Below is a small trained network, with its code and all its weights. Each question gives an input and a class and asks what happens when units are switched off, that is, made to give their printed mean instead of their output.

import numpy as np


def w(rows, s, z=0):
    codes = np.array(rows[::2]) - 128.0
    scale = np.full(codes.shape[1], s)
    scale[-1] = z or s
    return codes * scale


def norm(h):
    return h / np.sqrt((h * h).mean(-1, keepdims=True) + 1e-5)


def f(y):
    return np.maximum(y, 0)


def log_softmax(a):
    a = a - a.max(-1, keepdims=True)
    return a - np.log(np.exp(a).sum(-1, keepdims=True))


def net(x, mask):
    res = np.array(x, float).reshape(1, 8) / 4 @ E
    u = 0
    for l in range(2):
        y = f(norm(res) @ A[l][:, :-1].T + A[l][:, -1])
        res = res + np.where(mask[u : u + 8], y, B[l][:, -1]) @ B[l][:, :-1]
        u += 8
    return log_softmax(norm(res)[-1] @ U[:, :-1].T + U[:, -1])


A, B = {}, {}
E = w([
[1,56,96,140,82,59,161,104],'x0',
[88,82,100,45,171,129,81,198],'x1',
[215,106,195,135,128,147,229,212],'x2',
[135,115,202,161,60,30,159,187],'x3',
[57,114,248,111,117,91,104,168],'x4',
[120,152,208,102,157,164,246,11],'x5',
[68,199,100,121,216,181,119,244],'x6',
[133,185,187,57,86,147,203,160],'x7',
],0.0091)
A[0] = w([
[174,125,78,38,91,105,140,137,101],'0.n1',
[162,167,131,132,148,162,207,41,103],'0.n2',
[71,180,196,59,138,129,104,226,114],'0.n3',
[208,69,148,148,136,156,170,216,68],'0.n4',
[83,94,133,131,116,137,140,121,253],'0.n5',
[157,100,91,123,120,148,144,231,29],'0.n6',
[168,150,51,151,128,218,19,105,15],'0.n7',
[114,143,198,148,99,160,124,11,196],'0.n8',
],0.012,0.0049)
B[0] = w([
[88,170,156,141,145,221,226,162,172],'0.n1',
[117,183,235,35,157,195,232,191,225],'0.n2',
[62,213,149,88,200,242,178,152,218],'0.n3',
[189,46,249,199,106,46,147,116,211],'0.n4',
[71,69,53,193,100,160,95,139,215],'0.n5',
[140,126,255,139,146,89,102,81,190],'0.n6',
[50,59,95,105,104,227,68,102,214],'0.n7',
[249,126,186,230,156,118,171,114,255],'0.n8',
],0.0092,0.0084)
A[1] = w([
[196,77,14,114,209,217,3,150,69],'1.n1',
[90,137,204,96,90,98,37,209,120],'1.n2',
[77,55,173,124,57,159,185,144,113],'1.n3',
[109,10,226,138,154,53,159,72,76],'1.n4',
[255,145,151,164,70,85,100,120,2],'1.n5',
[111,225,102,160,94,67,115,40,61],'1.n6',
[156,176,156,81,175,74,20,253,78],'1.n7',
[103,177,95,82,147,120,173,2,31],'1.n8',
],0.0086,0.0067)
B[1] = w([
[41,76,65,74,147,138,60,112,225],'1.n1',
[72,170,133,93,101,217,150,144,205],'1.n2',
[85,68,88,165,137,117,126,155,233],'1.n3',
[171,67,167,87,129,98,116,92,254],'1.n4',
[185,21,79,214,45,119,39,8,165],'1.n5',
[181,121,151,126,91,131,190,148,136],'1.n6',
[175,130,170,137,115,159,217,160,169],'1.n7',
[174,104,226,221,87,83,174,171,140],'1.n8',
],0.012,0.0062)
U = w([
[105,218,9,143,21,93,121,201,2],'0',
[163,212,191,116,167,188,225,145,212],'1',
[237,58,190,187,78,29,120,68,96],'2',
[46,96,26,69,137,150,32,138,166],'3',
],0.016,0.0085)

Each question gives the input, the list of numbers given to net, and the class t.
The units are the neurons (one row each of A and B). Each row of codes is followed by its name. A weight is (code - 128) times the scale printed after its matrix; where a second scale follows, it is the last column's (A, B and U).
mask holds one flag per neuron, layer by layer. A switched-off neuron (its flag False) gives its mean, the last column of its row in B, instead of its output. The means were averaged over made-up inputs and are rounded, as every weight is.
A unit's drop is (log p(t) with every unit on - log p(t) with that unit switched off) / (log p(t) with every unit on - log p(t) with every unit switched off).
The circuit of an input: a set's keep is (log p(t) with only the set's units on - log p(t) with every unit switched off) / (log p(t) with every unit on - log p(t) with every unit switched off). Starting from the 12 units with the biggest drops (on a tie, the unit counted first), units are removed one at a time, each time the one whose removal leaves the highest keep (on an exact tie, the one counted first), for as long as the keep stays at least 0.8.
units of the circuit, in order: the units of the circuit, biggest drop first
most important unit: the unit with the biggest drop
k most important neurons: the k neurons with the biggest drops, biggest first
k most important neurons of layer l: the k neurons of layer l with the biggest drops, biggest first
drop when u is switched off: that unit's drop, to one decimal
input [-5,8,-1,-6,6,-8,6,6], class 1: 4 most important neurons	[0.n3 1.n7 0.n6 0.n5]
input [-6,-8,5,4,8,-4,-1,4], class 2: most important unit	0.n4
input [8,8,-8,-3,2,8,-2,7], class 2: units of the circuit, in order	[1.n8 0.n8 1.n4]
input [-7,-1,7,5,2,2,-1,2], class 2: 2 most important neurons	[0.n4 1.n5]
input [8,7,3,-4,-4,7,-3,-5], class 2: units of the circuit, in order	[0.n3 1.n4]
input [-6,6,7,-3,-6,0,-2,-8], class 3: 2 most important neurons of layer 0	[0.n7 0.n8]
input [-7,5,6,-4,3,5,-7,0], class 2: 4 most important neurons	[0.n4 0.n3 0.n8 1.n2]
input [8,-2,5,-4,-2,-2,0,3], class 2: 3 most important neurons of layer 0	[0.n3 0.n7 0.n6]
input [-5,-4,4,-7,4,0,8,-6], class 3: units of the circuit, in order	[0.n7 1.n1]
input [4,1,-4,-4,8,-5,7,6], class 1: 3 most important neurons	[0.n3 0.n7 1.n1]
input [7,-6,5,-3,2,0,0,5], class 2: 4 most important neurons of layer 1	[1.n2 1.n3 1.n4 1.n7]
input [1,-5,2,-8,-7,-3,-8,-5], class 3: 2 most important neurons	[0.n7 1.n1]
input [-8,0,3,-4,1,-1,-1,-3], class 3: 2 most important neurons	[0.n7 0.n8]
input [-4,7,-2,6,-8,-2,-5,0], class 3: units of the circuit, in order	[0.n8]
input [6,-5,2,1,3,4,6,-6], class 2: 2 most important neurons of layer 0	[0.n3 0.n7]
input [-7,-5,6,7,-8,-4,7,1], class 2: drop when 1.n5 is switched off	0.1
input [-5,-7,-7,6,1,-7,1,-3], class 3: drop when 0.n7 is switched off	0.1
